Here is a tiny trained network, its code and every weight. The questions are about switching its units off for an input and a target symbol, where a switched-off unit gives its printed mean instead of its output.

import numpy as np


def w(rows, s, z=0):
    codes = np.array(rows[::2]) - 128.0
    scale = np.full(codes.shape[1], s)
    scale[-1] = z or s
    return codes * scale


def f(y):
    return np.maximum(y, 0)


def softmax(a):
    e = np.exp(a - a.max(-1, keepdims=True))
    return e / e.sum(-1, keepdims=True)


def log_softmax(a):
    a = a - a.max(-1, keepdims=True)
    return a - np.log(np.exp(a).sum(-1, keepdims=True))


def net(x, mask):
    ids = ['ΠΨβγζθμτ'.index(c) for c in x.split()]
    T = len(ids)
    res = E[ids] + P[:T]
    u = 0
    for l in range(2):
        q, k, v = (res @ M[l].T for M in (Q, K, V))
        z = softmax(np.where(np.tri(T) > 0, q @ k.T / 2**0.5, -1e9)) @ v
        res = res + np.where(mask[u], z, O[l][:, -1]) @ O[l][:, :-1]
        u += 1
        y = f(res @ A[l][:, :-1].T + A[l][:, -1])
        res = res + np.where(mask[u : u + 12], y, B[l][:, -1]) @ B[l][:, :-1]
        u += 12
    return log_softmax(res[-1] @ U[:, :-1].T + U[:, -1])


Q, K, V, O, A, B = {}, {}, {}, {}, {}, {}
E = w([
[110,79,175,118],'Π',
[126,117,55,77],'Ψ',
[201,114,65,168],'β',
[207,139,65,100],'γ',
[86,253,107,223],'ζ',
[127,81,53,134],'θ',
[227,197,61,78],'μ',
[179,172,175,30],'τ',
],0.02)
P = w([
[117,125,2,99],'0',
[133,95,38,113],'1',
[143,73,67,127],'2',
[151,53,102,138],'3',
[164,37,138,145],'4',
[172,25,169,150],'5',
[183,23,199,152],'6',
[171,11,217,126],'7',
[163,11,225,119],'8',
],0.0071)
Q[0] = w([
[191,63,76,99],'0.h1',
[130,144,120,253],'0.h1',
],0.017)
K[0] = w([
[121,115,248,108],'0.h1',
[88,217,102,198],'0.h1',
],0.016)
V[0] = w([
[45,196,255,50],'0.h1',
[73,126,189,232],'0.h1',
],0.0063)
O[0] = w([
[205,93,19,168,132],'0.h1',
[152,192,114,247,4],'0.h1',
],0.011,0.0034)
A[0] = w([
[73,225,135,139,207],'0.n1',
[54,118,129,75,37],'0.n2',
[87,103,118,190,26],'0.n3',
[53,145,251,173,58],'0.n4',
[160,153,91,42,166],'0.n5',
[169,74,222,115,3],'0.n6',
[123,131,53,120,174],'0.n7',
[254,114,5,130,28],'0.n8',
[107,142,89,87,75],'0.n9',
[181,217,53,103,183],'0.n10',
[47,88,142,146,125],'0.n11',
[139,118,194,85,73],'0.n12',
],0.0093,0.0048)
B[0] = w([
[253,171,102,223,153],'0.n1',
[20,158,43,164,158],'0.n2',
[56,169,169,102,136],'0.n3',
[188,164,158,115,148],'0.n4',
[163,212,91,65,211],'0.n5',
[51,134,67,85,149],'0.n6',
[151,44,90,144,183],'0.n7',
[159,61,189,61,247],'0.n8',
[92,110,169,127,150],'0.n9',
[192,140,102,253,178],'0.n10',
[77,119,103,207,155],'0.n11',
[90,191,120,94,157],'0.n12',
],0.0065,0.013)
Q[1] = w([
[186,2,243,99],'1.h1',
[250,96,115,144],'1.h1',
],0.0072)
K[1] = w([
[133,238,254,167],'1.h1',
[190,66,182,171],'1.h1',
],0.0082)
V[1] = w([
[109,253,20,147],'1.h1',
[179,77,112,159],'1.h1',
],0.006)
O[1] = w([
[114,168,255,206,255],'1.h1',
[55,218,88,168,147],'1.h1',
],0.0069,0.0089)
A[1] = w([
[190,102,88,86,176],'1.n1',
[36,36,175,172,130],'1.n2',
[110,104,98,197,144],'1.n3',
[109,250,193,110,164],'1.n4',
[111,169,92,114,246],'1.n5',
[115,153,108,1,36],'1.n6',
[88,29,103,160,230],'1.n7',
[180,94,188,71,58],'1.n8',
[3,101,142,176,68],'1.n9',
[181,160,134,219,133],'1.n10',
[133,112,90,93,255],'1.n11',
[13,132,176,99,72],'1.n12',
],0.0089,0.0079)
B[1] = w([
[70,174,155,146,247],'1.n1',
[162,207,85,189,214],'1.n2',
[90,82,168,144,171],'1.n3',
[87,155,82,29,206],'1.n4',
[175,112,210,189,183],'1.n5',
[158,63,37,169,196],'1.n6',
[205,217,109,132,246],'1.n7',
[139,93,17,26,193],'1.n8',
[127,182,31,99,174],'1.n9',
[126,39,92,102,209],'1.n10',
[151,137,211,216,237],'1.n11',
[2,43,130,195,175],'1.n12',
],0.0079,0.013)
U = w([
[197,255,165,179,203],'Π',
[71,209,109,146,103],'Ψ',
[87,29,90,172,29],'β',
[86,106,228,96,231],'γ',
[140,250,76,64,1],'ζ',
[95,32,166,78,154],'θ',
[117,53,185,159,96],'μ',
[180,135,60,83,94],'τ',
],0.0092,0.0088)

Each question gives the input, a string of symbols that net reads in full, and the target symbol t.
The units are the heads (2 rows each of Q, K, V and O) and the neurons (one row each of A and B). Each row of codes is followed by its name. A weight is (code - 128) times the scale printed after its matrix; where a second scale follows, it is the last column's (O, A, B and U).
mask holds one flag per unit, layer by layer, with each layer's heads first. A switched-off unit (its flag False) gives its mean, the last column of its rows in O or B, instead of its output. The means were averaged over made-up inputs and are rounded, as every weight is.
A unit's drop is (log p(t) with every unit on - log p(t) with that unit switched off) / (log p(t) with every unit on - log p(t) with every unit switched off).
The circuit of an input: a set's keep is (log p(t) with only the set's units on - log p(t) with every unit switched off) / (log p(t) with every unit on - log p(t) with every unit switched off). Starting from the 12 units with the biggest drops (on a tie, the unit counted first), units are removed one at a time, each time the one whose removal leaves the highest keep (on an exact tie, the one counted first), for as long as the keep stays at least 0.8.
units of the circuit, in order: the units of the circuit, biggest drop first
unit that matters most: the unit with the biggest drop
k most important neurons: the k neurons with the biggest drops, biggest first
k most important neurons of layer l: the k neurons of layer l with the biggest drops, biggest first
drop of u: that unit's drop, to one decimal
input Π θ τ β, target τ: units of the circuit, in order -> 0.n8, 0.h1, 1.n8
input τ θ Π Π θ ζ, target β: 3 most important neurons of layer 1 -> 1.n10, 1.n7, 1.n3
input θ ζ θ ζ β θ θ γ μ, target ζ: 2 most important neurons of layer 0 -> 0.n8, 0.n5
input Π θ β θ θ β θ θ, target Π: unit that matters most -> 1.n7
input θ τ θ τ θ β θ, target τ: units of the circuit, in order -> 0.h1, 1.h1
input Ψ τ θ Π τ β, target τ: units of the circuit, in order -> 0.n8, 0.h1
input τ τ τ θ, target τ: 3 most important neurons -> 1.n7, 0.n8, 1.n8
input θ τ θ τ θ θ μ, target τ: 2 most important neurons -> 0.n8, 1.n8
input θ θ β θ θ θ μ, target ζ: 2 most important neurons -> 0.n8, 1.n4
input θ θ θ γ τ θ ζ θ Ψ, target γ: 3 most important neurons -> 0.n5, 0.n1, 1.n6
input θ θ θ θ, target Ψ: 2 most important neurons -> 1.n12, 0.n2
input μ θ τ, target τ: 3 most important neurons -> 1.n6, 1.n8, 0.n5
input θ γ θ θ Ψ, target β: 2 most important neurons -> 1.n12, 1.n6
input Ψ Π Ψ τ γ θ γ ζ μ, target τ: 2 most important neurons -> 1.n8, 0.n8
input τ β β θ θ γ, target τ: units of the circuit, in order -> 0.h1
input θ Ψ ζ θ τ Ψ θ τ, target ζ: 3 most important neurons -> 0.n5, 1.n4, 0.n1
input Π ζ β, target μ: 2 most important neurons -> 1.n10, 0.n1
input θ θ Π Ψ γ γ Π Ψ, target Π: drop of 1.n2 -> 0.0
input θ θ γ Ψ, target β: drop of 0.h1 -> 1.3
input θ θ Π Π Π, target Π: drop of 0.h1 -> 0.1
input Π ζ τ Π ζ θ, target Π: unit that matters most -> 1.n2
